Below is a small trained network, with its code and all its weights. Each question gives an input and a target symbol and asks what happens when units are switched off, that is, made to give their printed mean instead of their output.

import numpy as np


def w(rows, s, z=0):
    codes = np.array(rows[::2]) - 128.0
    scale = np.full(codes.shape[1], s)
    scale[-1] = z or s
    return codes * scale


def f(y):
    return np.maximum(y, 0)


def softmax(a):
    e = np.exp(a - a.max(-1, keepdims=True))
    return e / e.sum(-1, keepdims=True)


def log_softmax(a):
    a = a - a.max(-1, keepdims=True)
    return a - np.log(np.exp(a).sum(-1, keepdims=True))


def net(x, mask):
    ids = ['ΘΞΠΦΩαγδζηλμτ'.index(c) for c in x.split()]
    T = len(ids)
    res = E[ids] + P[:T]
    u = 0
    for l in range(2):
        r = res
        for j in range(3):
            rows = slice(3 * j, 3 * j + 3)
            q, k, v = (r @ M[l][rows].T for M in (Q, K, V))
            z = softmax(np.where(np.tri(T) > 0, q @ k.T / 3**0.5, -1e9)) @ v
            o = O[l][rows]
            res = res + np.where(mask[u + j], z, o[:, -1]) @ o[:, :-1]
        u += 3
        y = f(res @ A[l][:, :-1].T + A[l][:, -1])
        res = res + np.where(mask[u : u + 4], y, B[l][:, -1]) @ B[l][:, :-1]
        u += 4
    return log_softmax(res[-1] @ U[:, :-1].T + U[:, -1])


Q, K, V, O, A, B = {}, {}, {}, {}, {}, {}
E = w([
[141,174,155,188,91],'Θ',
[133,184,127,175,113],'Ξ',
[134,159,128,183,132],'Π',
[112,137,85,125,170],'Φ',
[119,145,129,147,137],'Ω',
[109,175,88,112,141],'α',
[102,107,98,108,181],'γ',
[166,97,163,202,136],'δ',
[104,134,157,142,128],'ζ',
[118,214,96,107,97],'η',
[151,116,146,218,143],'λ',
[162,124,81,118,148],'μ',
[74,115,247,95,119],'τ',
],0.015)
P = w([
[160,153,152,127,145],'0',
[70,89,84,168,140],'1',
[174,89,97,103,67],'2',
[178,168,136,130,182],'3',
[49,92,83,192,139],'4',
[174,55,96,109,72],'5',
[182,189,166,125,202],'6',
[29,107,79,205,130],'7',
[179,60,95,120,60],'8',
[190,210,193,123,217],'9',
[5,122,71,221,121],'10',
[180,63,96,125,46],'11',
[136,196,162,79,174],'12',
],0.015)
Q[0] = w([
[117,113,81,204,106],'L0H0',
[144,144,210,102,149],'L0H0',
[182,180,181,53,183],'L0H0',
[79,199,163,150,171],'L0H1',
[154,22,162,78,1],'L0H1',
[104,143,116,238,186],'L0H1',
[107,153,144,139,130],'L0H2',
[121,192,94,121,144],'L0H2',
[140,157,125,159,170],'L0H2',
],0.012)
K[0] = w([
[174,179,118,143,204],'L0H0',
[81,87,109,121,87],'L0H0',
[93,44,81,125,10],'L0H0',
[199,164,196,74,180],'L0H1',
[68,62,127,145,38],'L0H1',
[133,217,171,154,222],'L0H1',
[140,147,133,148,133],'L0H2',
[86,163,127,163,152],'L0H2',
[131,151,147,129,155],'L0H2',
],0.012)
V[0] = w([
[166,194,176,111,218],'L0H0',
[194,106,136,134,140],'L0H0',
[232,116,114,115,123],'L0H0',
[237,117,143,2,109],'L0H1',
[121,78,194,82,67],'L0H1',
[201,110,171,151,162],'L0H1',
[73,108,90,173,89],'L0H2',
[111,102,160,128,106],'L0H2',
[154,51,68,108,13],'L0H2',
],0.007)
O[0] = w([
[107,109,3,153,89,253],'L0H0',
[154,129,102,166,145,166],'L0H0',
[206,101,56,142,173,172],'L0H0',
[135,84,126,60,202,71],'L0H1',
[168,79,193,117,77,35],'L0H1',
[148,90,139,172,203,201],'L0H1',
[101,93,132,77,79,139],'L0H2',
[114,157,96,146,89,114],'L0H2',
[90,116,136,135,27,63],'L0H2',
],0.0061,0.0043)
A[0] = w([
[15,138,179,101,124,254],'L0N0',
[160,9,73,126,106,99],'L0N1',
[9,122,69,74,128,134],'L0N2',
[154,110,107,126,3,200],'L0N3',
],0.0074,0.0069)
B[0] = w([
[228,73,141,211,167,211],'L0N0',
[138,254,82,115,54,198],'L0N1',
[173,139,219,249,59,209],'L0N2',
[198,97,66,104,146,254],'L0N3',
],0.0071)
Q[1] = w([
[92,133,181,44,143],'L1H0',
[159,145,150,94,137],'L1H0',
[129,129,158,133,157],'L1H0',
[135,134,181,103,103],'L1H1',
[167,115,85,129,141],'L1H1',
[118,148,152,152,120],'L1H1',
[205,187,113,124,97],'L1H2',
[142,143,142,6,107],'L1H2',
[65,152,162,173,128],'L1H2',
],0.014)
K[1] = w([
[27,55,109,169,61],'L1H0',
[122,82,81,92,52],'L1H0',
[97,137,95,105,108],'L1H0',
[200,71,150,70,134],'L1H1',
[1,152,161,225,95],'L1H1',
[167,103,105,44,104],'L1H1',
[135,154,75,226,61],'L1H2',
[130,43,78,106,10],'L1H2',
[191,150,202,86,151],'L1H2',
],0.0079)
V[1] = w([
[66,235,90,175,143],'L1H0',
[48,126,113,237,148],'L1H0',
[155,162,231,124,136],'L1H0',
[187,164,150,108,236],'L1H1',
[153,54,187,169,175],'L1H1',
[64,2,161,133,60],'L1H1',
[164,246,134,95,75],'L1H2',
[193,203,173,231,117],'L1H2',
[241,27,226,194,78],'L1H2',
],0.0088)
O[1] = w([
[102,229,149,99,169,149],'L1H0',
[49,220,209,218,137,117],'L1H0',
[137,62,182,117,205,142],'L1H0',
[113,125,68,134,209,105],'L1H1',
[134,42,195,184,172,162],'L1H1',
[140,124,253,102,117,105],'L1H1',
[238,68,186,102,254,124],'L1H2',
[72,115,183,68,181,255],'L1H2',
[42,31,51,44,113,165],'L1H2',
],0.0082,0.015)
A[1] = w([
[72,207,194,213,93,2],'L1N0',
[169,189,185,171,174,182],'L1N1',
[34,79,177,163,210,201],'L1N2',
[2,128,139,216,22,139],'L1N3',
],0.0091,0.0062)
B[1] = w([
[203,208,189,37,71,151],'L1N0',
[120,18,98,80,84,194],'L1N1',
[175,174,92,95,139,250],'L1N2',
[11,174,246,205,130,177],'L1N3',
],0.011,0.017)
U = w([
[126,134,80,122,205,201],'Θ',
[119,144,103,24,100,134],'Ξ',
[104,163,146,32,122,85],'Π',
[165,166,153,125,91,90],'Φ',
[159,131,158,178,166,150],'Ω',
[234,163,81,158,59,99],'α',
[135,130,150,203,118,161],'γ',
[64,116,127,143,156,89],'δ',
[125,106,150,201,187,163],'ζ',
[163,31,144,183,128,150],'η',
[100,162,162,105,166,3],'λ',
[159,106,103,254,131,206],'μ',
[51,52,137,127,148,83],'τ',
],0.0091,0.0069)

Each question gives the input, a string of symbols that net reads in full, and the target symbol t.
The units are the heads (3 rows each of Q, K, V and O) and the neurons (one row each of A and B). Each row of codes is followed by its name. A weight is (code - 128) times the scale printed after its matrix; where a second scale follows, it is the last column's (O, A, B and U).
mask holds one flag per unit, layer by layer, with each layer's heads first. A switched-off unit (its flag False) gives its mean, the last column of its rows in O or B, instead of its output. The means were averaged over made-up inputs and are rounded, as every weight is.
A unit's drop is (log p(t) with every unit on - log p(t) with that unit switched off) / (log p(t) with every unit on - log p(t) with every unit switched off).
The circuit of an input: a set's keep is (log p(t) with only the set's units on - log p(t) with every unit switched off) / (log p(t) with every unit on - log p(t) with every unit switched off). Starting from the 12 units with the biggest drops (on a tie, the unit counted first), units are removed one at a time, each time the one whose removal leaves the highest keep (on an exact tie, the one counted first), for as long as the keep stays at least 0.8.
circuit, biggest first: the units of the circuit, biggest drop first
unit that matters most: the unit with the biggest drop
k most important neurons: the k neurons with the biggest drops, biggest first
which heads matter: for each layer, one digit per head in row order, 1 if its drop is at least 0.15 and else 0, layers parted by /
input Θ Θ Φ τ Φ α, target η: circuit, biggest first => L1H0; L0H1; L1N2; L0H0
input Φ Φ Θ Ω Θ η γ α Φ μ Ω Θ, target α: unit that matters most => L0H0
input ζ δ Ω γ η η Θ δ γ τ Π, target τ: circuit, biggest first => L1H2; L0N0
input μ Θ γ Π Ξ Φ μ τ Π τ Ω, target τ: circuit, biggest first => L1H2; L0N0
input δ τ Θ δ Θ Ξ γ τ Φ Φ λ Θ, target γ: circuit, biggest first => L1N3; L0H1
input Θ Θ Φ λ γ Θ Ξ λ γ, target γ: which heads matter => 010 / 001
input τ γ τ τ ζ, target τ: which heads matter => 110 / 101
input Θ η γ τ Θ α Π μ γ, target α: 2 most important neurons => L0N1; L0N3
input Ξ λ ζ Φ η, target Φ: which heads matter => 010 / 101
input α Π Ω τ, target Θ: circuit, biggest first => L1H1; L1N3; L1N0
input τ λ α η Θ α Ω μ δ, target α: 2 most important neurons => L0N3; L0N1
input δ α Π γ τ η, target η: which heads matter => 010 / 011
input ζ Θ ζ η Ξ μ τ Φ η Ξ τ, target Ξ: which heads matter => 011 / 101
input Φ α Π λ τ, target λ: which heads matter => 110 / 101
input Φ λ Ξ Θ Θ Φ Ξ Ξ Π γ α, target γ: which heads matter => 100 / 001
input Θ Ξ γ Ω Φ Ω α α η Θ λ, target Θ: circuit, biggest first => L1H2; L1N2
input τ ζ δ η δ ζ τ γ Ξ, target η: unit that matters most => L1H0
input λ Φ τ γ η, target γ: which heads matter => 100 / 001
input Θ Θ μ λ τ τ Φ Θ λ Π Φ, target Π: which heads matter => 010 / 111
input Φ η Φ λ α Φ μ Θ Ξ Θ η Ξ, target Ξ: circuit, biggest first => L0N2; L0N0
input Φ Π Φ Θ Θ Π ζ η, target ζ: unit that matters most => L0N2
input Θ γ Φ Ξ Φ τ Θ Π γ τ Θ τ, target η: which heads matter => 011 / 000
input α η δ δ τ τ Π η, target Π: 2 most important neurons => L0N2; L1N0
input Φ τ Ω, target η: which heads matter => 010 / 011
input Π μ Ω γ τ Θ, target η: 2 most important neurons => L0N3; L1N2
input λ Θ τ τ Θ τ μ Φ μ δ λ, target δ: 2 most important neurons => L0N1; L1N3
input γ Ξ Θ μ η Ω α α Θ τ, target Θ: circuit, biggest first => L1H1; L0H1
input α μ ζ μ Φ Θ Θ Θ Φ γ ζ, target γ: unit that matters most => L1N3
input Θ τ Θ Φ Θ η Φ η Φ Π Ξ, target Π: 3 most important neurons => L1N0; L0N2; L0N3
